Each row is followed by its group and then its class within the group.
[ 1.21  0.46  1.08 -0.42 -0.26  0.90 -0.20 -1.14 -2.19  0.44  1.57 -0.04
 -0.45  1.26 -1.81  0.29  0.13  0.42 -0.71  0.38  1.76 -2.63  0.01 -1.03] -> z246.Z989
[-0.08  0.50  2.00 -0.72 -0.30 -0.42  0.22  0.42 -3.51  0.93  0.78  0.78
 -2.13  1.86 -1.36  0.52  0.22  0.51 -0.52 -0.37  1.62 -2.35  0.09 -1.34] -> Z374.z872
[ 1.43  0.13  2.00 -0.82  0.02  0.26 -0.40 -0.48 -3.74  0.02  0.99  0.07
 -1.75  3.36 -1.44  0.08 -0.11  0.95 -0.47  0.81  0.53 -3.29 -0.36 -0.38] -> z423.z915
[ 0.25  0.52  0.87 -2.11  0.45 -0.24  0.35  1.73 -4.63  0.87  0.69  0.74
 -2.19  0.81 -3.83  0.79 -0.64 -0.81 -0.17  1.06  0.88 -3.92 -1.10 -0.74] -> z92.z866
[ 0.90 -0.08  2.06 -0.16  0.25 -0.07 -0.46 -1.02 -3.34  0.55  0.58 -0.08
 -0.69  3.20 -1.48  0.23  0.68  0.78 -0.24  0.61  0.85 -1.98 -0.08 -0.74] -> z423.z950
[ 0.43  0.60  0.36 -2.14 -0.06  0.69 -0.15 -0.26 -3.11  0.49  1.42 -0.67
 -1.35  0.36 -3.04  0.74 -0.81 -0.65 -1.33  1.25  0.81 -3.43 -0.88 -0.06] -> z92.z429
[ 1.03 -0.27 -1.08 -0.31  0.42  0.07  0.08 -1.81  0.29  0.94 -0.28  0.55
  0.47 -2.02 -0.74  0.21 -0.36 -1.64  0.52 -0.06  0.09  1.24 -0.19  0.20] -> z92.z866
[ 0.79  0.43 -0.40 -2.00 -0.26 -0.08  0.34  0.58 -0.95  0.87 -0.57  0.25
 -0.35  0.03 -2.82  0.44 -0.21 -0.51 -0.27  0.82  0.12 -1.03 -1.03 -0.19] -> z92.z896
[ 1.32 -0.17  1.07 -0.13 -0.34  0.28 -0.51 -0.71 -1.12  0.08  0.49 -0.32
 -0.21  2.30 -0.29 -0.16  0.43  1.17 -0.50  0.54  0.03 -0.80  0.17 -0.06] -> z423.z950
[ 0.31  0.23 -0.67 -1.19  0.26 -0.36  0.53 -1.54 -0.86  0.86 -0.05  0.56
  0.02 -1.13 -2.10  0.53 -0.28 -1.81  0.32  0.24  0.68 -0.26 -0.15 -0.39] -> z92.z866
[ 1.43 -0.03 -0.13  0.47  2.33  0.09  0.87 -0.50 -7.34  1.62 -0.27  0.95
 -1.56 -1.81 -4.81  0.72  0.76 -3.12  1.96  0.14  1.77 -5.06 -1.28 -1.26] -> z92.z866
[ 0.96  0.21 -0.59 -0.97  0.30 -0.11  0.42 -2.06 -0.81  0.59  0.05  0.91
  0.09 -1.62 -1.66  0.19 -0.34 -1.61  0.36  0.20  0.41 -0.10 -0.16 -0.17] -> z92.z866
[ 1.90  0.93  1.40 -1.42 -1.14  0.44  0.00  0.82 -1.85 -0.12  1.78  0.86
 -1.93  1.21 -1.01  0.28 -0.28  1.41 -1.04 -0.12  1.49 -3.58  0.02 -1.55] -> z246.z86

Each row is followed by its group and then its class within the group.
[-0.78 -2.50  0.49 -0.34 -1.00  0.47 -1.31 -0.26 -2.38  2.89  0.01 -1.55
  3.29 -0.06 -0.06  1.50  2.36  1.67 -0.10  1.60  0.83  0.44  1.56  0.41] -> <12>.W
[-0.86 -2.99  1.52 -0.52 -2.24  0.79  1.09 -3.68 -1.56  6.19  0.50 -0.70
  6.06 -0.58 -0.72  3.61  4.05  0.59 -1.55  1.61  0.67 -0.19  2.75  1.03] -> <12>.W
[-2.55 -3.95  1.75 -1.07 -0.38 -0.73  2.95 -2.23  2.20  7.39  3.89  1.39
  3.06 -0.43  2.34  5.43  2.64 -2.97 -0.23  1.24  5.75  0.63  2.33  1.45] -> <11>.M
[-0.70 -2.15  1.68 -0.11 -1.49 -0.41  0.39 -2.61 -1.72  4.83  1.01 -0.19
  2.86 -0.15 -0.74  2.60  1.03 -0.96 -0.28  0.14  2.57  0.49 -0.16  0.27] -> <12>.B
[-1.67 -2.47  0.43 -1.58 -0.96 -0.86  1.55 -2.52  1.11  5.64  0.32  1.55
  2.89 -0.69  1.17  3.77  3.06 -2.31 -0.53  1.74  3.60 -0.86  0.36 -0.62] -> <11>.R
[-1.85 -3.88  2.55 -1.09 -2.41  0.35  2.44 -2.76 -1.75  5.02  0.88 -0.97
  2.61  0.47 -0.21  3.26  2.08 -1.21  0.89  0.37  2.71 -0.73  2.54 -0.55] -> <12>.W
[-0.31 -3.70  0.64 -0.28 -2.14 -0.02  0.48 -1.99 -1.60  4.05 -1.31 -1.28
  2.31 -0.87 -0.37  2.35  1.97 -0.48 -0.12  2.16  2.71  0.15  2.46 -0.56] -> <12>.D
[-0.46 -1.17  0.40 -0.74 -1.20  1.05  1.65 -2.45 -2.17  3.01 -2.07 -1.89
  1.98 -1.24  0.74  0.03  1.42  0.57 -0.71  1.09 -0.70  1.34  2.80 -0.07] -> <12>.W
[-1.07 -3.55  2.40 -1.16 -1.47  1.54  2.86 -2.03 -0.32  4.19 -0.19  0.02
  2.25  0.44  0.92  2.28  2.99 -1.31 -0.36  1.37  1.24  1.29  2.55  0.31] -> <12>.D
[ 0.04 -1.74  0.34 -0.67 -2.29  1.38  1.86 -2.08 -1.54  3.98  1.63  0.05
  2.67 -0.47 -0.23  2.13  3.12  1.71 -0.62  1.71  0.72  0.70  3.93 -0.60] -> <12>.W
[-0.19 -6.19  1.89 -2.38 -0.09  1.35  4.00 -1.02 -0.76  6.43  0.38 -0.83
  2.66  1.05  1.75  3.46  3.17 -2.10 -1.16  1.53  3.41  0.34 -0.46  1.01] -> <10>.G
[ 0.48 -3.96 -0.17 -1.27 -0.28  0.67  0.83  0.28 -1.85  3.14 -0.26  0.12
  1.09 -0.59  1.77  1.03  0.99 -0.91  0.40  0.97  0.14 -0.34 -0.01 -1.25] -> <10>.G
[-1.45 -3.92  1.01 -1.35 -1.24  0.12  2.42 -2.41 -0.21  4.96  0.27  1.93
  1.45 -0.22  2.08  3.09  3.72 -2.04 -0.16  0.67  2.40  0.82  0.50 -0.65] -> <11>.R
[ 0.19 -6.00  0.96 -2.10 -1.42 -0.10 -0.77 -1.99 -2.31  4.80 -0.21  0.19
  0.81  0.21  1.63  2.52  3.52 -0.61 -0.80  0.93  1.87 -0.17 -0.79 -2.63] -> <10>.H
[-0.75 -4.80  1.21 -2.00  0.19 -0.58  1.48 -1.96  1.74  5.62  0.95  1.45
  1.12 -5.20  1.71  2.64  0.52 -8.01 -0.05  0.17  4.34 -0.27 -0.43  0.09] -> <11>.M
[ 0.12 -4.21  1.16 -1.70 -1.34  0.70  3.62 -2.21 -2.45  5.09 -0.56  1.57
  2.24  0.58  2.86  2.77  3.50 -2.21  0.47  1.86  1.97  1.19  1.11 -1.21] -> <11>.R
[-1.77 -3.74 -0.02 -2.75 -1.06  1.54  2.22 -2.20 -0.01  5.14  0.35 -1.03
  1.42  0.04  1.97  2.71  3.48 -2.47 -0.61  1.81  1.67  0.54  1.31 -1.82] -> <11>.R
[-0.39 -4.54  1.01 -2.50 -2.93  1.05  2.00 -0.84 -0.58  4.35  0.35 -0.04
  1.71 -0.35  1.83  3.46  2.50 -1.85 -1.41  0.73  2.48  0.58  0.28 -1.18] -> <10>.H
[-0.08 -6.07  1.70 -2.27 -1.54  2.12  4.87 -1.75  0.49  6.70  1.33 -0.77
  3.25 -0.47  3.01  3.99  2.77 -4.74 -1.19  0.32  4.39  1.27  1.63  0.08] -> <10>.H
[ 0.01 -5.65  0.68 -1.68 -1.01  0.68  1.70 -1.13 -0.48  4.93 -0.79  1.13
  1.71 -1.34  1.81  1.45  1.84 -1.03 -1.24  0.53  2.35  0.62 -0.62 -0.36] -> <10>.Y
[ 0.42 -4.20  1.05 -1.16 -2.31  1.04  2.79 -1.95 -2.37  5.19 -1.30  0.04
  4.35 -0.35  0.71  2.10  3.34 -1.56  0.30  2.15  0.34  0.49 -0.33 -1.10] -> <12>.D

Each row is followed by its group and then its class within the group.
[-3.02  1.20  3.64 -0.37  7.30 -4.13  0.18  0.71  1.15 -1.35 -4.35  1.16
  2.04 -1.00  1.15  0.08  3.78 -0.98  3.38 -0.34  1.57 -1.94  0.89  6.89] -> [5].E
[-0.05  0.41 -0.41 -4.22  0.55 -3.16 -0.10 -0.68  0.16 -0.40  2.90  3.28
  0.16  0.02  0.68 -1.17  0.82 -0.23  1.44 -0.40 -0.97 -0.60  1.31  1.06] -> [13].K
[-0.32 -0.65 -0.52 -1.12  1.09 -0.83  0.06  0.17 -0.09 -0.30 -0.76 -0.32
  2.17  0.77 -0.20 -0.70 -0.53  0.19 -1.32  1.26  0.63  0.29 -0.72  0.47] -> [12].Q
[ 0.06  1.66  1.62 -0.31  3.05  2.65 -0.14  0.38  0.38 -0.90 -1.66  0.62
  1.55 -0.49  0.37  0.01  0.43 -0.12  1.06  0.26  0.27 -0.92  0.42  1.60] -> [5].F
[-1.27 -0.65  0.26  0.26  2.43  2.09  0.14 -0.37 -0.38 -0.61 -1.38 -0.71
  3.18 -0.55  1.34  0.16 -1.29  0.48 -1.87 -0.01  0.28  0.12 -0.21  1.12] -> [12].S
[-1.72 -0.29  0.94 -0.39  5.95  0.39  0.13  1.19  0.06 -1.43 -3.11 -0.51
  3.77 -0.92 -0.47 -0.36  1.78  0.48 -1.31  0.18  0.88 -1.43 -0.01  2.00] -> [12].S
[-3.85  0.91  4.26  0.62  6.88 -1.98  1.37  1.44  0.19 -0.79 -3.49  0.17
  3.95 -0.42 -0.47  1.15  0.98  0.23  0.36  0.31  0.05 -1.71  0.97  2.28] -> [12].S
[ 1.39  0.01  0.21 -0.03  2.47 -3.27 -0.59 -0.24  0.03 -0.79 -0.55  3.86
 -0.02  0.65  1.05 -1.83  1.37 -0.31  0.72 -0.42 -1.10 -0.49  1.34  0.21] -> [13].K
[-0.55  0.58  0.63  0.08  2.95 -6.87  0.26  0.91  0.68 -0.44 -0.95  2.96
 -0.02  0.19  1.05 -0.43  1.29 -1.06  1.53 -2.55 -1.00 -0.21  2.03  2.01] -> [13].K
[-1.31  0.02  0.40 -0.57  2.89 -5.24  0.24  0.77  0.34 -0.60  0.01  4.04
  0.54  0.08 -0.02 -0.33  0.55 -1.05  1.68  0.76 -0.02 -1.29  1.29  1.33] -> [13].K
[-0.62  1.33 -0.27 -1.69  1.12  2.40 -0.62  0.19 -0.24 -0.83 -1.26  0.23
  0.42  0.17  0.66 -0.22  1.01  0.14  1.34  0.20 -0.57  0.88  0.41  1.33] -> [5].F
[ 0.03  0.15  0.77 -0.28  3.43 -5.27 -0.46  1.84  0.37 -0.85 -0.67  2.95
  0.42 -0.20  0.41 -1.02 -0.26 -0.50  0.75 -0.19  0.16 -1.08  0.47  1.06] -> [13].L
[-0.21  0.60  0.68  0.79  2.91  2.71 -0.50 -0.68  0.59  0.16 -0.82  0.20
  0.12  0.00  0.32 -0.45  1.83 -0.14  0.20 -0.17 -0.18  0.87 -0.28  0.69] -> [5].F
[ 0.02 -0.94  1.11 -0.57  3.36  0.20  0.18  0.86 -0.10 -0.33 -1.34  0.36
  2.73 -0.03 -0.27  0.11 -0.09  0.48 -2.01 -0.25  0.01 -0.35 -0.16  1.69] -> [12].Q
[-0.98 -0.14  2.15 -0.35  4.53 -5.16  0.26  0.85  0.09 -0.56  1.47  1.90
 -0.63 -0.60  1.14 -0.67  1.47  0.16  1.92 -0.60  0.16 -1.54  0.76  1.29] -> [13].L
[-1.69  0.75  2.70 -0.10  5.60 -2.53  1.01  3.49  1.70 -0.85 -2.61  0.85
  2.53 -1.54 -0.29 -0.15 -0.51  0.79 -0.73 -0.40  0.69 -1.23  0.65  3.17] -> [12].Q
[ 0.18 -0.09  0.16 -0.24 -0.15 -2.01 -0.94 -0.11 -0.44  1.15  0.43  3.05
 -0.60 -0.40  0.20 -0.18 -0.36  0.18  0.64  0.55 -0.99  0.01  0.65 -0.47] -> [13].L
[ 0.58  1.88 -0.28  0.23  0.80 -3.33  0.71 -0.26  0.42  0.17  1.21  3.73
 -1.51 -0.29  0.31 -1.35 -0.36 -0.79  1.37  0.43 -1.31 -0.45  1.46 -1.16] -> [13].K
